Below is a small trained network, with its code and all its weights. Each question gives an input and a class and asks what happens when units are switched off, that is, made to give their printed mean instead of their output.

import numpy as np


def w(rows, s, z=0):
    codes = np.array(rows[::2]) - 128.0
    scale = np.full(codes.shape[1], s)
    scale[-1] = z or s
    return codes * scale


def norm(h):
    return h / np.sqrt((h * h).mean(-1, keepdims=True) + 1e-5)


def f(y):
    return y / 2 * (1 + np.tanh(0.7978845608 * (y + 0.044715 * y**3)))


def log_softmax(a):
    a = a - a.max(-1, keepdims=True)
    return a - np.log(np.exp(a).sum(-1, keepdims=True))


def net(x, mask):
    res = np.array(x, float).reshape(1, 8) / 4 @ E
    u = 0
    for l in range(4):
        y = f(norm(res) @ A[l][:, :-1].T + A[l][:, -1])
        res = res + np.where(mask[u : u + 6], y, B[l][:, -1]) @ B[l][:, :-1]
        u += 6
    return log_softmax(norm(res)[-1] @ U[:, :-1].T + U[:, -1])


A, B = {}, {}
E = w([
[102,243,104,231],'x0',
[131,121,253,205],'x1',
[124,205,152,80],'x2',
[218,115,58,116],'x3',
[52,62,34,43],'x4',
[42,151,188,151],'x5',
[181,189,58,221],'x6',
[202,255,242,37],'x7',
],0.0043)
A[0] = w([
[146,2,90,72,183],'L0N0',
[225,170,89,69,125],'L0N1',
[186,99,121,194,172],'L0N2',
[199,189,134,72,80],'L0N3',
[232,186,101,34,3],'L0N4',
[152,131,104,205,136],'L0N5',
],0.0092,0.0041)
B[0] = w([
[88,150,140,106,253],'L0N0',
[133,176,150,9,195],'L0N1',
[128,179,43,89,181],'L0N2',
[197,101,158,88,175],'L0N3',
[161,90,154,71,176],'L0N4',
[150,163,62,118,167],'L0N5',
],0.012,0.005)
A[1] = w([
[164,153,104,98,133],'L1N0',
[72,91,99,99,147],'L1N1',
[92,5,93,89,233],'L1N2',
[198,93,120,115,2],'L1N3',
[78,156,167,104,166],'L1N4',
[113,200,100,178,241],'L1N5',
],0.014,0.0026)
B[1] = w([
[234,92,58,140,194],'L1N0',
[1,224,81,150,218],'L1N1',
[8,229,241,58,255],'L1N2',
[196,93,159,100,133],'L1N3',
[221,224,116,156,217],'L1N4',
[203,228,64,156,231],'L1N5',
],0.007,0.0057)
A[2] = w([
[173,69,158,150,3],'L2N0',
[173,157,3,175,159],'L2N1',
[178,115,98,80,49],'L2N2',
[55,118,132,143,52],'L2N3',
[156,57,194,155,54],'L2N4',
[94,93,184,89,232],'L2N5',
],0.011,0.0048)
B[2] = w([
[71,175,143,129,113],'L2N0',
[168,152,24,156,253],'L2N1',
[107,98,106,72,149],'L2N2',
[83,180,2,98,139],'L2N3',
[128,199,148,182,119],'L2N4',
[165,206,144,144,209],'L2N5',
],0.009,0.0061)
A[3] = w([
[160,143,141,132,151],'L3N0',
[176,183,150,122,253],'L3N1',
[7,87,113,122,155],'L3N2',
[100,153,161,137,149],'L3N3',
[135,176,125,99,151],'L3N4',
[61,161,119,74,228],'L3N5',
],0.017,0.0044)
B[3] = w([
[111,148,156,160,156],'L3N0',
[59,4,107,164,245],'L3N1',
[100,202,153,100,175],'L3N2',
[133,140,115,191,162],'L3N3',
[107,37,104,145,201],'L3N4',
[221,176,129,126,225],'L3N5',
],0.012)
U = w([
[221,77,204,46,203],'0',
[202,150,44,170,2],'1',
[115,133,68,226,179],'2',
[55,254,191,131,225],'3',
[72,80,204,247,124],'4',
[182,144,77,196,21],'5',
],0.011,0.0053)

Each question gives the input, the list of numbers given to net, and the class t.
The units are the neurons (one row each of A and B). Each row of codes is followed by its name. A weight is (code - 128) times the scale printed after its matrix; where a second scale follows, it is the last column's (A, B and U).
mask holds one flag per neuron, layer by layer. A switched-off neuron (its flag False) gives its mean, the last column of its row in B, instead of its output. The means were averaged over made-up inputs and are rounded, as every weight is.
A unit's drop is (log p(t) with every unit on - log p(t) with that unit switched off) / (log p(t) with every unit on - log p(t) with every unit switched off).
The circuit of an input: a set's keep is (log p(t) with only the set's units on - log p(t) with every unit switched off) / (log p(t) with every unit on - log p(t) with every unit switched off). Starting from the 12 units with the biggest drops (on a tie, the unit counted first), units are removed one at a time, each time the one whose removal leaves the highest keep (on an exact tie, the one counted first), for as long as the keep stays at least 0.8.
units of the circuit, in order: the units of the circuit, biggest drop first
unit that matters most: the unit with the biggest drop
top k neurons: the k neurons with the biggest drops, biggest first
k most important neurons of layer l: the k neurons of layer l with the biggest drops, biggest first
drop when u is switched off: that unit's drop, to one decimal
input [1,-3,-7,-8,0,8,6,5], class 4: units of the circuit, in order => (L3N1)
input [7,5,-8,2,7,7,3,8], class 2: top 2 neurons => (L1N5 L3N5)
input [6,-4,-2,-8,-2,-8,6,6], class 0: units of the circuit, in order => (L0N3 L0N1 L1N1)
input [7,6,6,-6,4,6,1,0], class 2: top 2 neurons => (L1N5 L1N2)
input [3,6,-5,-2,-1,5,-5,-4], class 3: 2 most important neurons of layer 3 => (L3N2 L3N1)
input [8,-3,6,3,-8,6,-7,6], class 2: top 2 neurons => (L1N2 L3N1)
input [7,-8,-6,-7,-6,7,-4,4], class 2: 3 most important neurons of layer 1 => (L1N5 L1N2 L1N4)
input [7,-3,3,-6,-8,-5,-4,5], class 0: top 2 neurons => (L0N3 L1N1)
input [-8,-1,4,-2,-1,7,-1,8], class 4: top 3 neurons => (L3N1 L3N5 L0N2)
input [6,3,-1,7,3,-4,7,6], class 0: drop when L0N1 is switched off => 0.3
input [5,0,1,0,-6,5,6,6], class 2: drop when L3N1 is switched off => 0.2
input [-4,-1,3,1,-3,6,-7,3], class 4: drop when L0N3 is switched off => 0.0
input [3,-3,-6,-4,-5,8,-2,4], class 4: 2 most important neurons of layer 0 => (L0N2 L0N5)
input [8,4,-2,-3,-6,4,-1,3], class 2: unit that matters most => L1N5
